Here is a tiny trained network, its code and every weight. The questions are about switching its units off for an input and a class, where a switched-off unit gives its printed mean instead of its output.

import numpy as np


def w(rows, s, z=0):
    codes = np.array(rows[::2]) - 128.0
    scale = np.full(codes.shape[1], s)
    scale[-1] = z or s
    return codes * scale


def norm(h):
    return h / np.sqrt((h * h).mean(-1, keepdims=True) + 1e-5)


def f(y):
    return np.maximum(y, 0)


def log_softmax(a):
    a = a - a.max(-1, keepdims=True)
    return a - np.log(np.exp(a).sum(-1, keepdims=True))


def net(x, mask):
    res = np.array(x, float).reshape(1, 8) / 4 @ E
    u = 0
    for l in range(3):
        y = f(norm(res) @ A[l][:, :-1].T + A[l][:, -1])
        res = res + np.where(mask[u : u + 8], y, B[l][:, -1]) @ B[l][:, :-1]
        u += 8
    return log_softmax(norm(res)[-1] @ U[:, :-1].T + U[:, -1])


A, B = {}, {}
E = w([
[91,159,183,166],'x0',
[199,109,154,124],'x1',
[171,172,153,89],'x2',
[93,84,109,5],'x3',
[163,72,128,168],'x4',
[76,163,94,140],'x5',
[109,139,168,99],'x6',
[70,69,143,162],'x7',
],0.011)
A[0] = w([
[123,223,175,87,107],'0.n1',
[96,109,133,109,107],'0.n2',
[113,195,171,137,38],'0.n3',
[255,144,147,146,101],'0.n4',
[154,65,75,138,5],'0.n5',
[124,68,237,126,71],'0.n6',
[141,163,28,141,50],'0.n7',
[145,98,49,158,2],'0.n8',
],0.0097,0.0034)
B[0] = w([
[200,206,145,32,225],'0.n1',
[121,72,56,41,161],'0.n2',
[87,128,182,90,176],'0.n3',
[194,7,67,116,253],'0.n4',
[182,173,173,3,172],'0.n5',
[143,218,156,30,184],'0.n6',
[159,194,128,95,176],'0.n7',
[164,204,89,122,161],'0.n8',
],0.006,0.0044)
A[1] = w([
[172,193,148,136,89],'1.n1',
[181,72,11,85,170],'1.n2',
[149,175,106,78,24],'1.n3',
[107,111,73,199,3],'1.n4',
[102,124,88,199,71],'1.n5',
[103,168,146,194,127],'1.n6',
[165,103,171,137,99],'1.n7',
[94,155,212,177,112],'1.n8',
],0.011,0.0036)
B[1] = w([
[61,131,138,98,169],'1.n1',
[70,144,145,71,255],'1.n2',
[125,108,206,113,164],'1.n3',
[123,141,22,138,147],'1.n4',
[90,117,2,168,153],'1.n5',
[120,64,97,158,164],'1.n6',
[204,131,161,132,156],'1.n7',
[74,92,189,165,164],'1.n8',
],0.0091,0.0079)
A[2] = w([
[132,118,119,128,3],'2.n1',
[229,7,134,141,17],'2.n2',
[164,170,1,137,81],'2.n3',
[153,81,118,134,154],'2.n4',
[44,62,97,91,136],'2.n5',
[47,115,200,167,62],'2.n6',
[83,133,139,85,18],'2.n7',
[168,150,126,170,132],'2.n8',
],0.0099,0.0028)
B[2] = w([
[128,113,132,150,128],'2.n1',
[254,165,98,146,217],'2.n2',
[136,198,108,49,185],'2.n3',
[192,160,115,109,172],'2.n4',
[127,77,125,67,254],'2.n5',
[104,99,189,158,181],'2.n6',
[140,112,116,119,180],'2.n7',
[141,76,130,49,155],'2.n8',
],0.0087,0.0051)
U = w([
[86,161,6,254,12],'0',
[70,211,215,227,4],'1',
[253,89,126,207,122],'2',
[209,236,184,28,248],'3',
[38,26,142,52,157],'4',
],0.013,0.0035)

Each question gives the input, the list of numbers given to net, and the class t.
The units are the neurons (one row each of A and B). Each row of codes is followed by its name. A weight is (code - 128) times the scale printed after its matrix; where a second scale follows, it is the last column's (A, B and U).
mask holds one flag per neuron, layer by layer. A switched-off neuron (its flag False) gives its mean, the last column of its row in B, instead of its output. The means were averaged over made-up inputs and are rounded, as every weight is.
A unit's drop is (log p(t) with every unit on - log p(t) with that unit switched off) / (log p(t) with every unit on - log p(t) with every unit switched off).
The circuit of an input: a set's keep is (log p(t) with only the set's units on - log p(t) with every unit switched off) / (log p(t) with every unit on - log p(t) with every unit switched off). Starting from the 12 units with the biggest drops (on a tie, the unit counted first), units are removed one at a time, each time the one whose removal leaves the highest keep (on an exact tie, the one counted first), for as long as the keep stays at least 0.8.
circuit, biggest first: the units of the circuit, biggest drop first
unit that matters most: the unit with the biggest drop
top k neurons: the k neurons with the biggest drops, biggest first
k most important neurons of layer l: the k neurons of layer l with the biggest drops, biggest first
drop when u is switched off: that unit's drop, to one decimal
input [6,1,-1,0,-2,1,0,3], class 1: circuit, biggest first -> 1.n2, 0.n4
input [5,3,7,-5,3,3,5,1], class 1: unit that matters most -> 1.n8
input [-2,5,-1,-3,8,8,-7,6], class 0: circuit, biggest first -> 1.n5, 1.n4
input [-7,0,-3,-8,2,2,4,-1], class 0: top 2 neurons -> 1.n5, 0.n1
input [-2,8,-8,2,-1,0,5,3], class 3: 3 most important neurons of layer 1 -> 1.n1, 1.n8, 1.n5
input [-1,-3,2,-4,8,-1,-7,1], class 0: 3 most important neurons of layer 1 -> 1.n5, 1.n4, 1.n3
input [3,6,4,-4,5,6,-6,3], class 0: circuit, biggest first -> 1.n5, 0.n1
input [7,-2,4,2,8,-4,-4,-6], class 2: top 2 neurons -> 0.n4, 2.n2
input [-5,3,-2,-6,3,8,-7,-3], class 3: 2 most important neurons of layer 1 -> 1.n2, 1.n8
input [-7,0,-3,-8,8,8,6,-6], class 0: 2 most important neurons of layer 0 -> 0.n1, 0.n6
input [4,-3,-7,1,-3,6,-1,-3], class 0: top 2 neurons -> 1.n2, 1.n5
input [-5,-7,-1,-1,-6,2,-4,7], class 0: top 2 neurons -> 1.n5, 1.n4
input [-2,4,-4,-8,2,7,6,-5], class 0: 2 most important neurons of layer 1 -> 1.n5, 1.n1
input [3,-2,1,-2,7,1,-3,0], class 0: circuit, biggest first -> 1.n5
input [7,7,-6,-5,-8,0,5,-6], class 1: 2 most important neurons of layer 1 -> 1.n8, 1.n1
input [-6,7,-2,0,0,1,8,7], class 3: drop when 0.n6 is switched off -> 0.1
input [-8,8,-6,-8,-6,4,-4,3], class 3: drop when 0.n6 is switched off -> -0.2
input [4,0,8,-2,2,4,-2,6], class 1: drop when 1.n2 is switched off -> 0.2
